What can hang from each mark
runi: mizom pebeb
mutap: lesiz zolov
lifi: boveg mizom pebeb runi
boveg: lesiz runi zolov
mulog: lesiz mutap pebeb runi
mizom: lifi
dazog: kebi vepiz zulit
zolov: musuz mutap
lesiz: mizom mulog
pebeb: kebi lifi mizom nafa
zulit: dazog nafa pebeb
nafa: kebi lifi pebeb zulit
vepiz: dazog musuz
musuz: zolov zulit

Each row was made from one small tree. The marks that hang from a mark follow it in brackets, in alphabetical order. Every link used is in the known rows. Write each row's tree.
Each row is shifted at random along 4 fixed directions that mean nothing.
Known rows
nafa(lifi pebeb(kebi mizom) zulit): [  76  -22   51   44   38  -16   40  -88  -41  -77  -81   49   52 -100
  377 -238   72   52  220  -66   68   -4    8  -81   48   56  -97   94
 -145  168 -131   59  180 -145  -15  -13   13  -38 -272 -135  103 -104
  -13 -158  102  168   83   37  185   58 -369]
dazog(kebi vepiz(musuz)): [  49  -29  121  203   19   39 -130   22   17  -52  -78   -6   23  -59
 -393 -115  -95   44  194  -33  -26  -33   46   35 -168  150  -35  -82
   97  -46  150  -88  -18  -26  113   61   36  -59  -66   72 -118 -134
   84 -136   60  -41 -133   19   12  113   -5]
mizom(lifi(boveg(zolov(musuz)) pebeb(nafa(kebi)))): [ -89  -51   18 -154   72  -58    9   73  103   86   70  -21 -170  170
 -181  268   43 -122 -202   90   -3  139   23   77 -133  -74  -99 -172
  221 -113  -37  176 -186  113   69 -171  -60  210   -1  174   15  217
   51  139 -145  -64  -79  -13 -317 -108  486]
mizom(lifi(boveg(lesiz) pebeb)): [ -78  -37 -112 -177  -51  -33   16   16 -239  110  136  -61  131 -128
  267  -65  120  -22  -64   50   75 -203  -97  -82  271  -10    9  223
 -338   15   16  -34  252  -15 -152   79 -103 -166   50 -272 -124  -39
  -17   34   80  112  146  124  287  -38 -440]
vepiz(dazog(kebi) musuz(zolov)): [-129   74  192  -71   25   97 -229   64 -187  134   25   73  127   26
 -443 -156 -192 -174   -8    0  -55   41  -22   59  -59   61  -77   43
  161 -217  216 -394 -224   20  198    1   24 -311   -6  -50 -123  -69
  162  120  137  -97   22   70   91  160 -187]
lifi(boveg(runi) mizom): [-142  -65 -193  -17   51    0    1   47  -77   96  161 -109  -46   10
   40  185  149  -55 -210   71   66 -133  -91  -64  128  142   40   63
 -153    8  -93   75  127   65 -191  -95  -42  -20   66 -125  -50   75
   -7   11  -63  -11   28  108   72 -154   -6]
nafa(kebi lifi(boveg(zolov) mizom) pebeb zulit): [ 115  103   46 -120  184   88  -11   26  208   53  -34   49 -194   21
 -148   64    1  -50 -152   34   -7  345  -12   66  -88 -178  -96 -305
  131  -11 -201  154 -183   62  -31 -223  -39  346  -80  146  298   79
  -74  115  -72   35 -107 -148 -288  -34  485]
mulog(lesiz pebeb(lifi)): [  65 -113  -86   80 -100   22   97 -103  123  -49 -169   67   35   56
   27  -11   55   54  229  -33   15  -74   84   25 -140  -23 -103  -61
  203   51  148  -11  -45  -66  137  158 -113  146  -88   88   43 -108
   41  -54  -27   30   58 -113  -85   32   38]
mutap(lesiz(mizom(lifi(runi)) mulog) zolov): [-159   -1   61  -96  -74  -11   53  -33  -41  -34  -26  163   92  -23
  -40  101   11  -94  -82  -23    2   62  -20   60   10  -85  -65   78
  191 -188  139 -310 -199   14  121   26    0 -113  186   36  -96   36
  142  176  -20  -65  208 -107   17  -38  -71]
zulit(dazog(vepiz(musuz)) nafa pebeb): [  21   69  149   57  103   46 -139   88   23   10 -178  108   82   43
 -154 -318  -92 -100  190 -106  -57  115   11   73  -83   17 -123  -19
  154  -28  148 -364 -189  -68  109    6 -203 -114 -148 -109   78 -118
  101   76  115   -3   40  -50   45  183  -57]
mulog(lesiz mutap(zolov) runi(mizom(lifi(pebeb(nafa))))): [ -86 -240 -238  139 -148   14  268 -168   19   41 -134  117   60   65
  208  169  122    4  184  -38   56 -152  135   26 -168  137  -86   36
  153   26  182    4   -9  -90  120  274  -20  110  -61  202  -10   15
  162  -63  -79   40  200  -60  -82  -71  -64]
dazog(kebi vepiz(musuz) zulit): [ 125   79  185  206  -31  126 -170    6  -37  -82  -89   23   83 -101
 -416 -238 -220   86  242  -36  -36   43   38   40 -134   78   -2  -83
    0  -95  201 -163  -26  -36  209  116   59  -89  -87   98  -83 -248
   58 -119  139    0 -171    4   32  213 -101]
dazog(kebi vepiz(musuz(zolov(mutap))) zulit(nafa)): [ -86   87  162  176   73   21 -189  115  -35 -124   24  -25  -91  136
 -533   10 -139  -78  -64  -23  -93  128   45   61 -161   71   30  -76
  116 -146   20 -109 -161   79   61  -98   95  -77  -11  105  -16   29
  143   14   16 -157 -260  101 -161   70  209]
nafa(kebi lifi(boveg(zolov)) pebeb(mizom) zulit(dazog)): [  59  140  -13 -164   95   58  -61   18 -227   22   81   18  101 -156
  460 -274   42  -14 -105  -15   45   99 -105 -108  263  -88   28  200
 -424   76 -276   21  239  -69 -219  -60   23 -125 -156 -335  235  -67
 -148  -14  147  183   82  100  324   55 -484]
vepiz(dazog(kebi) musuz(zolov(mutap(lesiz(mulog))) zulit)): [-234 -166   85  192   58 -121 -112  -63 -182   47  -12  -37  -66  277
 -571   72   33  -79  127  -19  -63 -164  132   16 -180  383  -47   68
  128  -60  123   29  -55   -2   25  -10  104 -169  -69   48 -247   46
  338 -115  -33 -180  -55  225  -40   25  -82]
nafa(kebi lifi(boveg(zolov) runi) pebeb(mizom) zulit): [ -80  -43 -128  -66  149  -30   46   16 -103   37  107  -60  -99   30
  352   30  239  -77 -148   17  104   38  -58 -140  145   85  -52   88
 -279  117 -346  274  227  -25 -278 -196   30   63 -259 -207  175   74
    2  -70  -20  119   -1  170   94 -123 -159]
mulog(lesiz runi(mizom(lifi))): [  55  -43  -72    6 -120   94   78 -129   40   55 -115  114  160 -201
  120  -63  -46   48  131  -37   17  -64    4   49   -9  -49  -59    0
   38    5  219 -271  -39  -68  130  219 -103    1   98   43  -24 -166
  -19   50   75   80  250 -173   92   42 -194]
mutap(lesiz(mizom(lifi(runi)))): [-185 -127 -134  108   -1 -198   17   46  -59 -120  243 -201 -144   73
   74  289  284   58 -281   51  -32 -179  -40  -41  130   48  131  139
 -263   79 -239  276  258  120 -394 -125   90  -68  221 -161  -96  145
  -53  -99 -144 -109  -66  168   49 -243   23]
mutap(lesiz(mulog(runi(pebeb)))): [ 114  -42  -92  130 -121   25   95  -87   92  -25 -151   25   46  -37
  -35  -11   11  147  150  -15   -6  -77   47  -10    9  -76   30  -40
   46   55  111  -15    5  -35  -19  165    0   67  148   91  -29 -128
    7  -54  -23  -10   16 -138    2   36   27]
lesiz(mizom(lifi(runi(pebeb(nafa)))) mulog): [ -52 -162  -15   48  -55  -87  122 -131  -41    8  -29   34   82  -39
  252   15   96    5  190  -30   67 -183   28   -5   38  163 -128  129
   34   53   99  -23  108 -103  107   72 -130    7  -19  -61 -190  -35
  121  -65    3  104  202  -22  125  -48 -240]
pebeb(kebi lifi mizom nafa(zulit(dazog))): [ 309  147  256   12    7  100   50  -39  277  -81 -227  155   16 -119
  132 -168 -303  156  308  -61  -37  208   53  106 -198  -54   48 -218
  341   56   41  -19 -232  -53  403   36  146  166 -199  208  191  -57
 -210   12   54   75  -74 -228 -185  156  242]
pebeb(kebi lifi(boveg)): [ 177   43   91   20  -29   45   52  -21  119   24  -82   22   22 -119
  -29  -46 -111  140  112   25    4  -21  -11   26  -46  -41  107  -78
  108   19   40   41   -3   -2  134   46   77   89   -6   74   36  -60
 -125  -38   23   29  -83  -88  -37   67   89]
pebeb(lifi(boveg mizom runi) nafa(kebi)): [ 241  -79  -43  144  -35   66  246 -140 -102  117 -169    3  175 -245
  615 -282    6  292  449  -34  170 -256  -10 -186  211  160  117  156
 -365  286   41  101  490 -224   32  208    9   13 -288 -143  -64 -287
 -156 -294  180  304  106   10  392   93 -663]
runi(pebeb(kebi lifi(boveg(zolov)) mizom)): [-198 -230 -145  -30  -22 -147   77  -51 -129  -19  101  -19   65    8
  496   58  175 -110   61    3  132 -232   -4 -108  -30  269 -118  285
   36   60  -56   89  152  -94    8  -20  -35 -152 -187 -210 -123  133
  125 -122  -36   82  152  196  169 -117 -347]
mutap(lesiz(mizom mulog)): [-155 -252  -76  260  -53 -161   99 -145  -32 -129 -101   25    8   64
   40   85  222   51  198  -58   26 -244   75  -53  -34  280 -102  159
   97   79   42   25  115  -90  -54   48  -42  -58  -14  -59 -179  -24
  235 -182  -67  -34  133   62  119  -75 -204]
dazog(kebi vepiz zulit): [-112  214  210  -31   12  110 -309  155  -52 -191  114   63   20  -69
 -445  -37 -204 -180 -177  -13  -47  214  -60  103  -97  -52  -78  -83
  145 -311   47 -357 -297  114  215  -98   58 -158   52   44  -20  -14
   49  198   94 -129 -120   23 -109   56  116]
zolov(musuz mutap(lesiz)): [ -81  -96  -17  105  -48 -130   12  -10  -69  -91    2 -111  -64   72
 -146  120   93  119  -93    5  -39 -123   41  -91   30   -9  144   85
 -146   60  -54  145  177   19 -226   -3  146 -119  200   67 -162   97
   11 -161  -69 -133  -42  117   88  -53  -44]
vepiz(dazog(kebi zulit(nafa(lifi(mizom runi) pebeb)))): [ -38  -10  130  158  112   18  -31   -3   61  -37  -64   43  -92   38
 -197  -88  -13  -45  188  -54   20   66   62   59 -116  153 -153 -119
   50   24  -13  -28  -62  -39  139  -99  -72   64 -263  -23  -15  -69
  113  -12   65   -2  -92   52 -114   22   36]
zulit(dazog nafa(lifi)): [-181  -84   22  116  142 -153  -74   65   -3 -115   20   -8 -116  180
   46   10  190  -94  -46  -54  -36   -9   18   10  -54  126 -112   79
   14   75 -182  -16    8   -4 -154 -213 -116  -78 -123 -167    7  138
  106  -22  -29  -50    8  115  -18  -86   20]
musuz(zulit(dazog pebeb(kebi lifi nafa))): [ 286   -8  237  192   -1    2   64 -179  215   11 -406  157   40   24
 -141 -322 -210  193  637 -105  -22   34  169   55 -240  125 -101 -217
  287  138  272  -39 -139 -184  398  163  -91  198 -332  243   16 -243
   79 -135   95   80   12 -178 -117  283   20]
mizom(lifi(boveg(lesiz) pebeb runi)): [  97  102  -32 -288  -54  141   48   27  -94  229   15   20  162 -236
  131 -143  -67    2   -8   50   85  -43 -121  -28  263 -181   29   11
 -215  -39  150 -173   67   -6   27  138 -123  -26   63 -126  -55 -139
 -108  174  126  139  136  -69  182   51 -249]
boveg(runi(mizom(lifi) pebeb) zolov): [ -83 -147 -155 -151  -76 -153  124  -75  -39   81   87  -36   55  -57
  298   67   66  -52  -44   37   22  -93    2  -55   56   20  -87  133
 -113   61   86   68   88  -58  -75   14 -139  -63   41  -74 -223  106
  139   -8  -30   74  181   47  109  -39 -159]
nafa(lifi(runi) pebeb(kebi mizom) zulit(dazog)): [  13    7    5  -16  114  -23   -4   -6  -90  -60   15  -18   -5  -46
  416 -184  129   -9   99  -61   77   -7  -27  -81   99   79  -48  109
 -283  161 -240  151  211  -86 -142  -77   45  -53 -314 -248  119  -28
  -69 -113   75  134   48  129  176  -32 -333]
nafa(kebi zulit(dazog pebeb(lifi(boveg)))): [  -2  189    9 -114   92  -52 -176  114 -197  -56  170  -67    5   12
  208 -151   22  -19 -217    0  -28   80 -110  -60  232  -99   99  137
 -377   14 -274   40  149   56 -253 -111   74 -153  -19 -277  166   24
 -170   50   85   30  -45  132  174   14 -223]
lifi(boveg mizom pebeb(nafa(kebi)) runi): [-112   27 -148 -153  109  106   -1  133 -107  142  179  -88  -58   24
  234  154  101 -146 -215   73  154  -14 -120  -80  185   38  -25   -4
 -137  -40 -158   64   71   77  -81 -118  -48   58  -73 -122   38   84
 -118  125  -24   55   14   86   -1 -201   15]
boveg(lesiz(mulog) runi(mizom) zolov): [ -27  -67 -124 -134 -118  -81  174 -105  -45   40  -53   38  129 -125
  186   20    1  -13   29  -11  -35 -122   -3  -91  169   76    5  189
  -82   49  157  -29   39  -79  -82   98  -86 -107   85  -99 -248   26
  182   39   17   56  186   20  181   34 -232]
lifi(mizom pebeb(kebi nafa) runi): [  85  109   25 -143   16  148   35   56   -7   86    5   16   50  -92
  263  -67 -116  -44   65   10  108   48  -63  -27  112  -87  -25  -64
  -31   -8   45  -69  -27   -7  161   30  -30   24 -107   -4  -20  -41
 -152  105   80   98   43  -66    9  -26  -61]
musuz(zolov(mutap) zulit(dazog pebeb(lifi(boveg)))): [  65  116  134  -47   86   -6  -86   21  136   96 -109    5 -128  205
 -598   30 -156    5  -35   10 -113  126   53  103 -150  -69  145 -247
  266  -81   77    3 -271   83   53  -51   31  189   81  276  158   61
   27  106  -87 -187 -141  -94 -272  109  472]
zulit(dazog(vepiz) nafa(kebi lifi(runi) pebeb)): [-115   19  130   11  215  -27  -91  110   57  -99  -70   80  -93   40
    9 -103  111 -203   12 -105   10  167    9   51  -92   42 -232  -45
  104    9 -162 -148 -138  -30  -32 -205 -141    5 -264 -159   95   75
   99   96   49   -7   46   43  -68  -57   50]
zolov(musuz(zulit(pebeb(kebi)))): [-573  -21   16 -155  140 -248 -350  226 -248 -168  458 -178 -218  473
 -236  415  241 -413 -679   63  -71   58  -77  -30    2  115 -116  217
  -24 -239 -324   38 -145  240 -259 -463   35 -318  170 -129 -130  434
  145  169 -169 -287  -35  374 -148 -290  183]
nafa(kebi lifi(mizom)): [ 291  118  160   49   65   95   15  -45  252  -13 -155   66  -65 -190
 -135 -128 -138  168  141  -28  -25  176   15   68  -82 -194   38 -273
   95  100   -3    2  -43  -26   65   -5  -16  222   49  195  100 -102
 -198  -37   40   58  -78 -259 -102   73  246]
mutap(lesiz zolov(musuz)): [-169 -120   36   71  -49  -74    8  -27   -1  -70 -117   98   -6  158
 -207  108   62  -22    7  -23  -10   47   72  -37 -153   -6 -100   15
  217 -106  123 -142 -147  -18   49  -17   49 -115   45  181 -119   53
  209  -29  -68 -131   81   -4  -40    8   20]
mizom(lifi(boveg(runi) pebeb)): [ 113  174   50 -292    9  129  -21  104  180  186   44   13  -50  -75
 -316  100 -147  -57 -226  101  -23  206  -85  151   19 -313   21 -295
  151 -159   82  -79 -278  155  119  -46  -93  217  212  160   99   38
 -132  315  -41  -39  -57 -211 -261   -1  514]
vepiz(dazog(zulit(pebeb)) musuz(zolov)): [   7  -19  199   84   39   98 -131  -16   83  158 -201  101   -6  189
 -691 -140 -181  -87  250  -18  -87  113   99  133 -308   92 -136 -220
  440 -146  334 -224 -368  -13  311   23  -57    9 -159  231    6 -119
  270   41   19 -117  -79  -63 -205  231  257]
lesiz(mizom mulog(pebeb(kebi lifi) runi)): [ 160  -27  -21  104 -117   -5  167 -139  176  -67 -123   27  -10   30
   40   83  -20  116  173  -20  -20  -53   77   90  -83   -9   13  -60
  155   40   55  161   -6  -29  167  123  -23  261   55  135   29  -72
  -24  -72  -82   14  -12 -178 -149  -16  208]
nafa(kebi pebeb(mizom(lifi)) zulit): [-190  110  -62 -118  116 -127 -198  154 -184 -165  415 -179 -147   59
  258  157  196 -134 -534   55  -33   80 -122  -57  217  -98   56  150
 -379    7 -495  223  174  162 -426 -300  162 -153  104 -276  171  243
 -176   71  -41  -44  -91  238   58 -216  -24]
lifi(runi(mizom pebeb(kebi))): [  98   67 -103  -54  -28   14  -39   71   35    0  200 -172  -33 -129
  165   81  -32   83 -202   66    4  -41  -79  -63  140 -156  144  -22
 -210   63 -116  135  135   79 -197   -9   73   -4  247  -34  -47   46
 -263  -14  -29    4  -88   -7   43  -98   84]
mutap(lesiz(mulog(pebeb runi(mizom))) zolov(musuz)): [  35 -166  -66  155 -152  -15  201 -195   75  -34 -314  155   79   96
  -29   14   23  118  326  -67   37  -30  160  -32 -168   -1 -111  -10
  194    4  271  -62  -51 -148  177  228  -34   96    0  268 -112 -137
  200 -139  -57   -2  163 -166  -24   70  -74]

Which tree is each row?
[-206  -43  -32 -180   32  -42  -66   89   15  -46  187    1  -20    5
  193  183   56 -227 -217   32   74    2  -73   25  -85   60 -115   76
  268 -112 -116  -76 -174   67   91 -155   -6  -81   26  -96    6  232
  -12  143  -82  -41   72   65  -85 -176  116] -> runi(pebeb(kebi lifi(boveg) mizom))
[-175  -92 -141   -6  -91   19   62  -46   80  -43  -26   96  -61  267
 -207  325   58 -183 -132    0   -8   56   97   90 -236   11 -135  -66
  381 -192  105  -43 -293   46  166   36  -27  144  131  298   -4  176
  197  107 -187 -135   78 -100 -309 -126  397] -> lesiz(mulog(mutap(zolov(musuz)) pebeb runi(mizom)))
[-194  -27   53   33  111 -148 -103   49  -10 -132   40   41  -41   13
   18  -45   76 -164   48  -80   35  -30   12   57  -89  176 -118   38
   99   -4  -53  -71  -65  -17   34  -93  -82  -80 -187 -182   11   85
  110   41    5  -58   30  122   10  -50  -62] -> zulit(dazog(kebi) pebeb(mizom(lifi)))
[  -6 -144   51  328   82 -134  -40   64  102 -167   -6 -160 -211  248
 -259   86  131   70  143  -14  -67  -46  109   31 -250  232   33  -75
   39   87 -102  376  103   31  -96 -110   91  118 -204  102   27   27
   88 -268 -125  -80 -322  158 -223  -24  306] -> dazog(vepiz(musuz) zulit(pebeb(lifi nafa(kebi))))
[   1 -120 -159    0  -13   58   92  -59  -14  195  -36   -8   52  -83
   50   36   35   33   38   52   87 -124  -33  -99   49  131    3    2
  -22   15  125   -6   93  -55  -11   50  -76   57  -53    9  -81  -60
   74  -57  -11   70   88   -1  116    5  -99] -> lifi(boveg(zolov) runi(mizom))
[-157 -131  -38  -92   -7 -142  -21  -65 -138  -66  115   36   82  -97
  535  -36   79 -112   49  -29   97  -49    1  -69   20   97 -281  171
  -41   55  -32 -125   69 -109   65  -27 -112 -155  -79 -142 -177   86
   75   -5   63  156  300   67  167  -84 -396] -> runi(mizom(lifi) pebeb(nafa(kebi zulit)))
[  -3   63 -193  -33 -181  191   43  -11  -22  -34   14   98  111   30
   58   93  -51  -44 -142    6  -22   36   18   23  -35 -188   76   24
  159 -122   98 -162 -146   39   69  240   64  -12  191  128  195    8
  -80  112  -42  -46   35 -111  -58    2   62] -> mulog(lesiz mutap(zolov) pebeb(mizom))
[-112   -2  199  -41   82  -85  -30   48  128 -113 -151  163  -19   87
   25  -72  -41 -192  190  -95    8  108   55  108 -229   98 -219  -64
  451  -62   58 -184 -337  -44  317 -101  -81   -3 -308   -9   40  102
  160  134   15  -49   76   -9 -181   32  131] -> zulit(dazog pebeb(kebi lifi nafa))
[ 167    6  -34 -171  -15  146  119  -46   50  255 -121   39   73  -96
   46  -52 -155   32  119   48  102   46  -14  -57   27  -64  -17 -111
   39  -36  193   20  -34  -57  188  115  -94  163  -80  139  -51  -92
  -44   28   20  107   56 -114    5   73   25] -> lifi(boveg(zolov(musuz)) pebeb(kebi) runi(mizom))
[  95   56  -26  -36 -158  122  147  -33   64   42  -60  101   87  -82
   34   51 -117   86  -29   14  -20   79   21   40    2 -231   93  -66
  118  -69  140 -134 -120   11  114  195   81   36  230  204   40  -12
  -70   88  -17   -8   40 -182  -58   42   90] -> mulog(mutap(lesiz(mizom(lifi(runi(pebeb(nafa))))) zolov))
[-267 -139 -267  113  -92   -1   48  -18  -66  -50  145  -36  -45  174
   -7  360  216 -132 -289   15  -34 -148    8   33  -30  143    7  124
   62  -76  -88   31  -31  104 -145   43   43  -30  171    5   50  162
   94   41 -147 -134   64   96  -93 -214  118] -> mulog(lesiz(mizom) mutap runi)
[  94  -97 -137  177 -116   13  103 -128   99  -15 -168   18    0  106
  -79   31   59   88  225  -13   14 -121  100   10  -87   43  -62  -77
  110   52  137   99   20  -62   80  156  -72  199  -27  148  -12 -119
  110 -107  -58    7   -1 -115  -94   26  117] -> lesiz(mulog(pebeb runi))
[-144  -48 -184 -127  -57 -135   44   40 -276   92  278 -177   32  -49
  224  127  167   15 -324  107    6 -222  -98 -100  297   -2  203  281
 -496   35 -123  194  364   65 -363  -25   58 -191  177 -259 -141  127
  -13  -26   -8   17   26  234  259 -102 -312] -> mizom(lifi(boveg(runi zolov(mutap))))
[  71  -16  -36   96  121 -105    8  -48   76  -12  -79   -4 -118   37
   63  -69   65   58  153  -45   17   40   54  -14  -47  133  -50 -116
  -62  163 -127  243   61  -42  -88  -37   -1  168 -256  -35  133    6
   20  -82  -21   47  -44   34  -49   14   90] -> nafa(kebi zulit(dazog pebeb(mizom(lifi(boveg(runi))))))
[ 129 -109   71  -40  -46   13   77 -130  253   32 -203  141   84 -165
   54 -116 -125   31  319  -50   55   25   52   63 -225  -10 -210 -158
  402   29  255 -232 -197 -138  337   93 -194  130  -20  195  -84  -73
   38   -7   12   92  202 -254  -57   80   75] -> runi(mizom pebeb(lifi))
[  76   23   75  -94   47   71   58    9  124   44  -87   58  -14  -77
   80  -70  -22  -39  131  -25   84   60  -22   20  -40  -42  -72 -113
  124   29   12  -22  -68  -38  136  -25  -56  100 -150   47   27  -25
  -49   30   18   62   26  -97  -62  -17   73] -> nafa(lifi(pebeb(kebi mizom) runi))
[-252  -96   49  180  107 -118 -133   89 -190  -90  217 -140  -93  212
  -81   35  139 -113  -77   -3  -37 -108   12    0  -32  308  -21  205
 -178   14 -197  132  148   42 -127 -196   69 -242 -166 -268  -65   76
  113 -117    3  -72 -171  351   34  -79 -164] -> vepiz(dazog(kebi zulit(nafa(pebeb(lifi mizom)))) musuz)
[ 158  -36   -4  -27  -34   72  149  -90   91  169 -201   81   74 -118
  -36 -131  -39  105  188   14   31    1    5  -26   12  -27  -11  -71
   27   63  153  -34   27  -99   77   76 -115  119  -86   73  -11 -147
   75  -51   48  110   55 -127   59  142  -50] -> nafa(lifi(boveg(runi zolov)))
[   5  -58  -80  114  -89  -38  115  -87   86  -14 -137   -2  -66  115
 -274  162   15   74   26   -3  -48  -68   94   16  -76  -44   99  -86
  196    1   88   80  -62   15  -34  101   76  152  156  220   13   33
  122  -43 -124 -148  -38  -88 -124   -8  246] -> musuz(zolov(mutap(lesiz(mizom mulog(pebeb runi)))))
[ -50   17  -51 -208  -93  -49  132   -9   72   60  -62   33   -5  -55
 -172  141  -64  -71 -138   24  -82   35    7  -17   53  -63   37  -37
  113  -40  131  -11 -185   35  -45    4   15  -17  113   73 -156  173
  203  174  -42  -97   43    5  -79   27  201] -> boveg(lesiz runi zolov(mutap))
[  74   -2   75   77  -26  -39   79  -22  -10 -113  -12    7   67 -130
  452 -100  -15  120  132  -39   35  -87  -18  -74   66   77  100  148
  -64  148 -119   38  198  -85   37   -2  120  -96 -115  -92   33  -28
 -157 -141   73  105   16   32  173   12 -282] -> pebeb(lifi mizom nafa(kebi))
[  30   77  -18  128   -2  -39 -234   63 -313   -4  264 -258   32   83
  -90 -110    1  160 -171   62 -108 -175  -61 -104  236   47  277  229
 -597   72 -139  170  390   72 -371    4  146 -309  201 -215  -93  -94
 -180 -205   73  -27 -190  244  282   56 -353] -> vepiz(musuz(zulit(dazog(kebi))))
